Below are the code and all the weights of a small trained network. Each question names an input and a target symbol and asks about switching units off, where a switched-off unit gives its printed mean instead of its output.

import numpy as np


def w(rows, s, z=0):
    codes = np.array(rows[::2]) - 128.0
    scale = np.full(codes.shape[1], s)
    scale[-1] = z or s
    return codes * scale


def norm(h):
    return h / np.sqrt((h * h).mean(-1, keepdims=True) + 1e-5)


def f(y):
    return np.maximum(y, 0)


def softmax(a):
    e = np.exp(a - a.max(-1, keepdims=True))
    return e / e.sum(-1, keepdims=True)


def log_softmax(a):
    a = a - a.max(-1, keepdims=True)
    return a - np.log(np.exp(a).sum(-1, keepdims=True))


def net(x, mask):
    ids = ['ΓΔΘΠΨαβζηλμξστφω'.index(c) for c in x.split()]
    T = len(ids)
    res = E[ids] + P[:T]
    q, k, v = (norm(res) @ M[0].T for M in (Q, K, V))
    z = softmax(np.where(np.tri(T) > 0, q @ k.T / 4**0.5, -1e9)) @ v
    res = res + np.where(mask[0], z, O[0][:, -1]) @ O[0][:, :-1]
    y = f(norm(res) @ A[0][:, :-1].T + A[0][:, -1])
    res = res + np.where(mask[1:9], y, B[0][:, -1]) @ B[0][:, :-1]
    return log_softmax(norm(res)[-1] @ U[:, :-1].T + U[:, -1])


Q, K, V, O, A, B = {}, {}, {}, {}, {}, {}
E = w([
[131,139,84],'Γ',
[142,116,135],'Δ',
[133,156,86],'Θ',
[130,141,84],'Π',
[143,164,86],'Ψ',
[126,108,147],'α',
[157,110,141],'β',
[95,172,220],'ζ',
[132,150,86],'η',
[132,152,86],'λ',
[128,137,82],'μ',
[193,36,213],'ξ',
[11,121,207],'σ',
[135,102,161],'τ',
[117,116,70],'φ',
[204,212,247],'ω',
],0.012)
P = w([
[46,190,174],'0',
[225,7,165],'1',
[220,5,160],'2',
[220,13,166],'3',
[216,25,171],'4',
[210,17,166],'5',
[207,23,173],'6',
[207,23,171],'7',
[201,21,173],'8',
[205,22,176],'9',
],0.0024)
Q[0] = w([
[103,103,245],'H0',
[53,152,176],'H0',
[146,116,238],'H0',
[11,143,254],'H0',
],0.0096)
K[0] = w([
[195,1,206],'H0',
[195,87,86],'H0',
[126,58,200],'H0',
[220,54,95],'H0',
],0.0092)
V[0] = w([
[203,249,146],'H0',
[254,41,194],'H0',
[135,21,53],'H0',
[166,241,155],'H0',
],0.0053)
O[0] = w([
[155,253,191,121],'H0',
[221,110,55,254],'H0',
[227,87,152,120],'H0',
[154,243,188,117],'H0',
],0.0041)
A[0] = w([
[166,105,249,246],'N0',
[64,156,84,98],'N1',
[162,212,72,150],'N2',
[101,75,234,241],'N3',
[32,135,138,1],'N4',
[63,148,91,82],'N5',
[157,144,62,41],'N6',
[129,148,86,88],'N7',
],0.011,0.0041)
B[0] = w([
[103,254,59,255],'N0',
[191,208,154,148],'N1',
[127,23,159,172],'N2',
[34,69,32,218],'N3',
[63,63,224,140],'N4',
[238,150,185,144],'N5',
[45,64,111,148],'N6',
[110,91,13,139],'N7',
],0.0058,0.0085)
U = w([
[113,167,89,188],'Γ',
[177,252,123,128],'Δ',
[78,49,131,85],'Θ',
[132,167,130,78],'Π',
[135,146,188,148],'Ψ',
[138,158,134,132],'α',
[63,205,72,218],'β',
[132,29,98,169],'ζ',
[122,76,128,4],'η',
[233,158,47,100],'λ',
[133,127,158,37],'μ',
[154,145,197,161],'ξ',
[7,94,85,142],'σ',
[109,76,117,10],'τ',
[119,118,98,52],'φ',
[207,115,143,232],'ω',
],0.012,0.0044)

Each question gives the input, a string of symbols that net reads in full, and the target symbol t.
The units are the heads (4 rows each of Q, K, V and O) and the neurons (one row each of A and B). Each row of codes is followed by its name. A weight is (code - 128) times the scale printed after its matrix; where a second scale follows, it is the last column's (O, A, B and U).
mask holds one flag per unit, heads first, then neurons. A switched-off unit (its flag False) gives its mean, the last column of its rows in O or B, instead of its output. The means were averaged over made-up inputs and are rounded, as every weight is.
A unit's drop is (log p(t) with every unit on - log p(t) with that unit switched off) / (log p(t) with every unit on - log p(t) with every unit switched off).
The circuit of an input: a set's keep is (log p(t) with only the set's units on - log p(t) with every unit switched off) / (log p(t) with every unit on - log p(t) with every unit switched off). Starting from all 9 units, units are removed one at a time, each time the one whose removal leaves the highest keep (on an exact tie, the one counted first), for as long as the keep stays at least 0.8.
circuit, biggest first: the units of the circuit, biggest drop first
most important unit: the unit with the biggest drop
top k neurons: the k neurons with the biggest drops, biggest first
drop when u is switched off: that unit's drop, to one decimal
input β μ ζ β φ Θ Γ β Γ Γ, target ζ: circuit, biggest first	(N0)
input Δ ζ β ζ β, target β: circuit, biggest first	(H0; N0)
input β ζ β φ, target ζ: top 2 neurons	(N0; N2)
input ζ β Δ, target β: circuit, biggest first	(H0; N0)
input β Π ξ ω β β μ, target ζ: top 2 neurons	(N0; N2)
input β ξ β β β α β ζ φ η, target ζ: top 3 neurons	(N2; N0; N3)
input β η β Γ Θ β Θ, target ζ: circuit, biggest first	(N0; N2)
input ζ β ω σ σ Π, target ω: top 3 neurons	(N5; N0; N3)
input ζ Γ Π φ Π ξ ζ ζ β φ, target ω: circuit, biggest first	(N5; H0; N0; N3)
input β ω Γ τ Θ, target ζ: top 2 neurons	(N2; N0)
input β ζ β φ λ, target ζ: top 3 neurons	(N2; N0; N3)
input β Θ φ, target ζ: top 3 neurons	(N0; N3; N6)
input β β λ Π α Δ ζ Γ, target ζ: top 3 neurons	(N2; N0; N3)
input ζ Γ τ Π β λ Γ φ, target ω: most important unit	N5
input ζ Δ ζ η λ, target ω: top 2 neurons	(N0; N3)
input β ζ β Ψ, target ζ: top 3 neurons	(N2; N0; N3)
input ζ β Θ, target ω: drop when N2 is switched off	0.7
input ζ β Γ, target ω: drop when N0 is switched off	0.7
input ζ β β Δ Π Ψ, target ω: drop when N1 is switched off	0.4
input ζ ζ Γ β, target β: most important unit	H0
